Here is a tiny trained network, its code and every weight. The questions are about switching its units off for an input and a target symbol, where a switched-off unit gives its printed mean instead of its output.

import numpy as np


def w(rows, s, z=0):
    codes = np.array(rows[::2]) - 128.0
    scale = np.full(codes.shape[1], s)
    scale[-1] = z or s
    return codes * scale


def norm(h):
    return h / np.sqrt((h * h).mean(-1, keepdims=True) + 1e-5)


def softmax(a):
    e = np.exp(a - a.max(-1, keepdims=True))
    return e / e.sum(-1, keepdims=True)


def log_softmax(a):
    a = a - a.max(-1, keepdims=True)
    return a - np.log(np.exp(a).sum(-1, keepdims=True))


def net(x, mask):
    ids = ['ΓΔΠΦΨβεζηθ'.index(c) for c in x.split()]
    T = len(ids)
    res = E[ids] + P[:T]
    u = 0
    for l in range(3):
        r = norm(res)
        for j in range(3):
            rows = slice(2 * j, 2 * j + 2)
            q, k, v = (r @ M[l][rows].T for M in (Q, K, V))
            z = softmax(np.where(np.tri(T) > 0, q @ k.T / 2**0.5, -1e9)) @ v
            o = O[l][rows]
            res = res + np.where(mask[u + j], z, o[:, -1]) @ o[:, :-1]
        u += 3
    return log_softmax(norm(res)[-1] @ U[:, :-1].T + U[:, -1])


Q, K, V, O = {}, {}, {}, {}
E = w([
[175,156,107,149,173,74,159,181,74],'Γ',
[200,252,149,109,162,195,229,139,106],'Δ',
[241,128,60,200,167,154,126,173,97],'Π',
[63,237,128,4,115,223,89,53,107],'Φ',
[168,82,178,92,175,188,103,178,170],'Ψ',
[75,156,153,130,111,32,154,130,150],'β',
[57,71,192,126,189,100,74,97,101],'ε',
[94,117,128,176,116,146,94,130,192],'ζ',
[152,148,185,211,110,121,140,54,78],'η',
[112,44,70,129,51,124,141,199,73],'θ',
],0.0031)
P = w([
[161,107,116,98,119,107,102,85,174],'0',
[141,97,170,143,108,189,199,79,97],'1',
[2,151,51,110,223,134,148,182,140],'2',
[146,212,171,210,88,122,50,141,137],'3',
[144,107,163,136,99,171,200,127,116],'4',
[12,145,65,115,219,131,123,193,138],'5',
[146,191,198,180,77,100,73,173,73],'6',
[136,109,186,139,102,165,187,151,130],'7',
[19,144,65,111,221,131,103,194,131],'8',
[155,182,194,157,98,101,82,163,30],'9',
],0.0052)
Q[0] = w([
[45,132,106,159,216,86,122,170,102],'0.h1',
[202,117,128,143,75,119,71,101,126],'0.h1',
[4,186,171,19,110,217,121,55,152],'0.h2',
[240,253,252,145,132,131,226,34,154],'0.h2',
[8,167,137,97,160,59,199,151,134],'0.h3',
[192,129,190,72,13,142,193,142,187],'0.h3',
],0.0063)
K[0] = w([
[166,98,125,99,145,90,107,94,115],'0.h1',
[138,166,159,126,108,148,194,149,126],'0.h1',
[93,171,172,50,99,164,88,42,186],'0.h2',
[171,251,152,110,187,158,190,125,118],'0.h2',
[109,160,93,134,116,41,155,129,145],'0.h3',
[87,136,213,160,134,134,162,254,144],'0.h3',
],0.0095)
V[0] = w([
[156,138,122,183,53,117,153,37,200],'0.h1',
[61,124,161,232,129,168,204,130,126],'0.h1',
[120,121,51,120,53,145,161,209,123],'0.h2',
[66,35,87,154,92,163,135,92,253],'0.h2',
[207,46,116,139,152,235,48,142,107],'0.h3',
[121,160,59,85,226,165,63,86,142],'0.h3',
],0.0037)
O[0] = w([
[156,113,104,84,144,124,39,130,236,191],'0.h1',
[73,194,89,176,53,105,118,202,173,61],'0.h1',
[119,195,214,146,186,106,126,59,135,77],'0.h2',
[200,235,93,99,106,142,191,114,41,7],'0.h2',
[102,186,164,25,73,1,190,209,248,137],'0.h3',
[148,105,235,94,122,134,94,204,118,222],'0.h3',
],0.0037,0.0015)
Q[1] = w([
[153,137,208,137,184,223,83,200,120],'1.h1',
[79,222,24,131,247,25,62,185,145],'1.h1',
[251,159,89,248,102,131,238,130,142],'1.h2',
[65,109,170,178,122,111,84,108,90],'1.h2',
[227,57,58,212,253,16,222,204,191],'1.h3',
[154,24,156,209,79,58,111,79,217],'1.h3',
],0.0052)
K[1] = w([
[194,100,201,104,85,100,78,109,100],'1.h1',
[135,99,74,54,199,137,113,107,184],'1.h1',
[150,88,116,195,124,101,161,187,73],'1.h2',
[162,125,166,130,146,113,82,85,148],'1.h2',
[209,71,127,198,153,69,171,152,168],'1.h3',
[111,130,158,254,73,121,142,152,161],'1.h3',
],0.0084)
V[1] = w([
[138,63,88,51,24,80,73,94,105],'1.h1',
[252,45,204,177,103,80,106,120,155],'1.h1',
[171,66,105,107,153,94,174,92,77],'1.h2',
[232,136,116,56,170,76,109,80,138],'1.h2',
[121,89,131,92,104,37,74,60,143],'1.h3',
[97,254,147,120,5,131,26,94,77],'1.h3',
],0.0036)
O[1] = w([
[117,35,97,123,68,102,92,160,54,201],'1.h1',
[68,161,112,150,107,2,117,98,131,255],'1.h1',
[130,117,118,151,138,44,115,149,141,96],'1.h2',
[195,120,123,195,183,125,105,178,137,241],'1.h2',
[61,127,108,115,196,128,145,132,153,75],'1.h3',
[158,74,136,203,147,82,176,182,144,132],'1.h3',
],0.005,0.0016)
Q[2] = w([
[125,41,123,214,117,91,160,72,254],'2.h1',
[113,118,108,104,168,142,82,235,134],'2.h1',
[165,96,125,15,155,167,89,154,39],'2.h2',
[170,98,179,99,165,131,112,107,124],'2.h2',
[140,148,215,159,75,205,89,153,79],'2.h3',
[182,47,143,165,99,59,134,77,198],'2.h3',
],0.0081)
K[2] = w([
[22,98,94,147,188,174,193,168,176],'2.h1',
[187,115,64,95,221,88,47,175,108],'2.h1',
[179,96,74,18,154,106,131,114,159],'2.h2',
[163,142,127,111,196,124,150,107,201],'2.h2',
[198,141,254,155,72,107,113,141,59],'2.h3',
[77,164,157,164,96,154,165,170,190],'2.h3',
],0.0083)
V[2] = w([
[38,158,114,78,174,189,191,184,2],'2.h1',
[47,195,123,177,30,185,144,142,159],'2.h1',
[196,141,141,149,145,62,98,125,217],'2.h2',
[162,57,128,106,173,56,81,121,208],'2.h2',
[141,192,114,153,97,99,58,135,80],'2.h3',
[41,228,87,94,143,210,203,145,43],'2.h3',
],0.0041)
O[2] = w([
[105,66,132,76,219,100,130,143,111,51],'2.h1',
[119,139,116,92,182,171,84,189,99,27],'2.h1',
[116,87,168,110,149,142,103,135,73,182],'2.h2',
[189,73,187,106,150,180,104,156,114,195],'2.h2',
[165,102,136,113,154,103,154,150,71,191],'2.h3',
[147,153,138,78,47,254,145,85,118,2],'2.h3',
],0.0054,0.0041)
U = w([
[69,140,146,49,144,112,78,2,98,130],'Γ',
[154,193,154,142,232,155,210,84,190,53],'Δ',
[246,229,123,113,58,122,119,177,85,96],'Π',
[177,104,206,100,86,243,153,111,40,228],'Φ',
[105,136,206,37,67,100,161,155,239,6],'Ψ',
[120,95,35,203,168,199,109,40,73,13],'β',
[172,33,143,147,181,54,79,165,143,200],'ε',
[113,137,53,138,123,212,70,202,223,142],'ζ',
[60,204,127,223,56,59,121,122,123,90],'η',
[86,75,33,44,72,113,186,148,91,123],'θ',
],0.0074,0.0017)

Each question gives the input, a string of symbols that net reads in full, and the target symbol t.
The units are the heads (2 rows each of Q, K, V and O). Each row of codes is followed by its name. A weight is (code - 128) times the scale printed after its matrix; where a second scale follows, it is the last column's (O and U).
mask holds one flag per head, layer by layer. A switched-off head (its flag False) gives its mean, the last column of its rows in O, instead of its output. The means were averaged over made-up inputs and are rounded, as every weight is.
A unit's drop is (log p(t) with every unit on - log p(t) with that unit switched off) / (log p(t) with every unit on - log p(t) with every unit switched off).
The circuit of an input: a set's keep is (log p(t) with only the set's units on - log p(t) with every unit switched off) / (log p(t) with every unit on - log p(t) with every unit switched off). Starting from all 9 units, units are removed one at a time, each time the one whose removal leaves the highest keep (on an exact tie, the one counted first), for as long as the keep stays at least 0.8.
units of the circuit, in order: the units of the circuit, biggest drop first
most important unit: the unit with the biggest drop
which heads matter: for each layer, one digit per head in row order, 1 if its drop is at least 0.15 and else 0, layers parted by /
input Ψ β ε Δ Δ Ψ Φ Π, target Π: most important unit	1.h3
input θ Δ ε, target Δ: which heads matter	011 / 100 / 000
input Ψ Δ Π, target Φ: units of the circuit, in order	[2.h3, 0.h1, 0.h2]
input Ψ Φ Φ Ψ Φ, target Ψ: which heads matter	001 / 100 / 011
input Π θ θ Γ θ Φ, target Ψ: units of the circuit, in order	[0.h3, 2.h1, 0.h1]
input Δ θ Δ Φ, target ε: units of the circuit, in order	[1.h3, 2.h1]
input ε Φ ε Δ, target ε: units of the circuit, in order	[0.h2, 2.h1]
input Π θ θ Δ θ Φ Ψ ε θ θ, target Φ: which heads matter	011 / 110 / 101
input Γ Δ β, target Γ: units of the circuit, in order	[1.h3, 0.h1]
input Δ Φ Δ Φ Ψ Φ Δ η Δ, target η: which heads matter	000 / 000 / 100
input Γ Γ Φ, target Γ: which heads matter	100 / 101 / 100
input θ Δ ε ε β Δ Φ ζ η, target Δ: units of the circuit, in order	[1.h1, 0.h2]
input Φ θ Φ ζ ε ζ Γ Φ Δ Φ, target Φ: which heads matter	000 / 001 / 001
input Φ Γ Δ ε Φ θ Ψ Π Γ Ψ, target η: units of the circuit, in order	[2.h2, 1.h1]
input Φ ζ η Δ β, target β: which heads matter	001 / 000 / 000
input ε θ θ ε θ Φ, target θ: which heads matter	010 / 100 / 000
input Ψ Γ Γ β, target ε: units of the circuit, in order	[1.h3, 2.h1]
input η Φ Δ, target ζ: most important unit	0.h1
input Δ Ψ θ η η Φ η ζ Φ, target η: units of the circuit, in order	[2.h1, 0.h1]
input ε Φ θ ε η Φ Φ Γ Γ, target θ: most important unit	0.h2
input Φ Φ Ψ β, target ε: which heads matter	000 / 001 / 100
input Γ Ψ Φ Π Γ Φ, target Γ: which heads matter	100 / 001 / 100
input β θ Φ Φ Ψ Φ Φ, target Φ: which heads matter	001 / 111 / 001
input Φ Δ ε ζ θ, target θ: which heads matter	000 / 010 / 110
input ε Δ Γ, target θ: units of the circuit, in order	[0.h2, 2.h3, 1.h1]
input θ ε Φ β Δ Δ, target Δ: which heads matter	111 / 101 / 100
input Γ θ ε Φ Ψ θ Φ Δ η, target Γ: most important unit	0.h1
input Φ ε β η Ψ, target Ψ: units of the circuit, in order	[0.h3, 2.h3]
input Φ Π Π Φ Φ Φ Φ η, target η: which heads matter	001 / 111 / 010
